Below are the code and all the weights of a small trained network. Each question names an input and a target symbol and asks about switching units off, where a switched-off unit gives its printed mean instead of its output.

import numpy as np


def w(rows, s, z=0):
    codes = np.array(rows[::2]) - 128.0
    scale = np.full(codes.shape[1], s)
    scale[-1] = z or s
    return codes * scale


def f(y):
    return y / 2 * (1 + np.tanh(0.7978845608 * (y + 0.044715 * y**3)))


def softmax(a):
    e = np.exp(a - a.max(-1, keepdims=True))
    return e / e.sum(-1, keepdims=True)


def log_softmax(a):
    a = a - a.max(-1, keepdims=True)
    return a - np.log(np.exp(a).sum(-1, keepdims=True))


def net(x, mask):
    ids = ['αβεζηλξπτω'.index(c) for c in x.split()]
    T = len(ids)
    res = E[ids] + P[:T]
    r = res
    for j in range(2):
        rows = slice(3 * j, 3 * j + 3)
        q, k, v = (r @ M[0][rows].T for M in (Q, K, V))
        z = softmax(np.where(np.tri(T) > 0, q @ k.T / 3**0.5, -1e9)) @ v
        o = O[0][rows]
        res = res + np.where(mask[j], z, o[:, -1]) @ o[:, :-1]
    y = f(res @ A[0][:, :-1].T + A[0][:, -1])
    res = res + np.where(mask[2:14], y, B[0][:, -1]) @ B[0][:, :-1]
    return log_softmax(res[-1] @ U[:, :-1].T + U[:, -1])


Q, K, V, O, A, B = {}, {}, {}, {}, {}, {}
E = w([
[117,71,42,131,41],'α',
[103,210,61,184,80],'β',
[159,14,133,110,127],'ε',
[213,154,118,93,39],'ζ',
[133,115,213,180,98],'η',
[93,108,152,243,88],'λ',
[184,126,107,181,169],'ξ',
[165,115,169,72,155],'π',
[46,90,100,164,168],'τ',
[76,113,155,124,10],'ω',
],0.012)
P = w([
[117,162,133,71,165],'0',
[243,70,47,172,108],'1',
[253,66,59,170,108],'2',
[251,76,48,175,118],'3',
[252,45,35,212,113],'4',
[239,68,49,191,107],'5',
],0.0062)
Q[0] = w([
[158,94,117,139,85],'h1',
[15,249,255,159,193],'h1',
[111,150,165,138,172],'h1',
[69,104,164,163,147],'h2',
[122,94,120,124,105],'h2',
[165,89,65,188,54],'h2',
],0.063)
K[0] = w([
[135,184,135,116,143],'h1',
[253,47,95,235,70],'h1',
[139,93,111,114,121],'h1',
[122,168,135,189,64],'h2',
[99,147,116,124,159],'h2',
[57,183,183,14,147],'h2',
],0.045)
V[0] = w([
[93,167,122,54,31],'h1',
[102,214,223,45,175],'h1',
[228,169,63,93,162],'h1',
[138,1,173,59,147],'h2',
[100,173,90,133,122],'h2',
[212,131,153,195,90],'h2',
],0.0098)
O[0] = w([
[43,76,96,111,167,154],'h1',
[63,216,81,182,114,155],'h1',
[184,131,57,81,68,158],'h1',
[35,236,186,1,217,252],'h2',
[174,90,99,180,111,78],'h2',
[92,120,177,126,51,136],'h2',
],0.0086,0.0041)
A[0] = w([
[46,137,177,127,207,4],'n1',
[132,122,111,238,55,1],'n2',
[83,171,133,90,85,23],'n3',
[196,181,182,244,161,175],'n4',
[192,72,189,174,104,97],'n5',
[50,86,120,58,96,129],'n6',
[155,139,28,94,181,65],'n7',
[110,164,169,216,91,96],'n8',
[20,126,64,71,186,41],'n9',
[1,192,131,140,79,91],'n10',
[65,127,100,37,104,73],'n11',
[215,144,166,157,141,85],'n12',
],0.0064,0.0066)
B[0] = w([
[77,82,99,56,136,164],'n1',
[162,211,205,202,136,185],'n2',
[164,146,147,110,115,103],'n3',
[46,123,90,8,135,251],'n4',
[78,123,158,74,123,208],'n5',
[180,125,172,215,102,201],'n6',
[164,88,92,135,128,141],'n7',
[117,118,76,125,96,134],'n8',
[188,110,119,214,153,202],'n9',
[138,163,177,172,137,178],'n10',
[211,105,116,195,107,182],'n11',
[95,135,119,82,155,143],'n12',
],0.016,0.0029)
U = w([
[75,51,116,201,146,132],'α',
[157,61,83,167,44,41],'β',
[120,81,66,112,147,124],'ε',
[57,118,146,155,80,254],'ζ',
[122,91,192,165,36,181],'η',
[151,2,162,123,104,197],'λ',
[132,173,65,175,110,49],'ξ',
[180,117,124,66,17,89],'π',
[78,78,199,109,83,132],'τ',
[174,121,189,117,153,234],'ω',
],0.0077,0.0014)

Each question gives the input, a string of symbols that net reads in full, and the target symbol t.
The units are the heads (3 rows each of Q, K, V and O) and the neurons (one row each of A and B). Each row of codes is followed by its name. A weight is (code - 128) times the scale printed after its matrix; where a second scale follows, it is the last column's (O, A, B and U).
mask holds one flag per unit, heads first, then neurons. A switched-off unit (its flag False) gives its mean, the last column of its rows in O or B, instead of its output. The means were averaged over made-up inputs and are rounded, as every weight is.
A unit's drop is (log p(t) with every unit on - log p(t) with that unit switched off) / (log p(t) with every unit on - log p(t) with every unit switched off).
The circuit of an input: a set's keep is (log p(t) with only the set's units on - log p(t) with every unit switched off) / (log p(t) with every unit on - log p(t) with every unit switched off). Starting from the 12 units with the biggest drops (on a tie, the unit counted first), units are removed one at a time, each time the one whose removal leaves the highest keep (on an exact tie, the one counted first), for as long as the keep stays at least 0.8.
circuit, biggest first: the units of the circuit, biggest drop first
unit that matters most: the unit with the biggest drop
top k neurons: the k neurons with the biggest drops, biggest first
which heads matter: for each layer, one digit per head in row order, 1 if its drop is at least 0.15 and else 0, layers parted by /
drop when u is switched off: that unit's drop, to one decimal
input ω η π λ η π, target α: unit that matters most : h1
input λ ξ τ λ, target τ: circuit, biggest first : [h1; n4; n5; h2]
input ξ ε ζ ζ ξ π, target π: which heads matter : 10
input ε τ ζ β, target ω: which heads matter : 01
input ξ ξ ζ β, target π: circuit, biggest first : [h1; n9]
input ε α η ζ, target ω: circuit, biggest first : [h2; n4]
input ζ ζ λ ω ε, target β: which heads matter : 10
input ξ τ α ε, target π: which heads matter : 10
input ω π η β, target α: circuit, biggest first : [h1; n9]
input ε ε ω π ε, target ω: circuit, biggest first : [h2; h1]
input ε ε ω, target ω: which heads matter : 01
input λ ε ε, target τ: which heads matter : 11
input β π ω, target η: which heads matter : 01
input ε τ τ, target ω: circuit, biggest first : [h2; h1]
input ξ ζ τ ξ ξ η, target π: circuit, biggest first : [h1; n4]
input π π λ, target ξ: which heads matter : 10
input ω ξ ε ζ ε ε, target α: which heads matter : 10
input τ α ζ, target ε: unit that matters most : h2
input α ε τ, target λ: drop when n2 is switched off : 0.1
input τ π β, target ε: drop when n2 is switched off : 0.1
input τ ξ ξ ζ ξ β, target ε: top 2 neurons : [n4; n6]
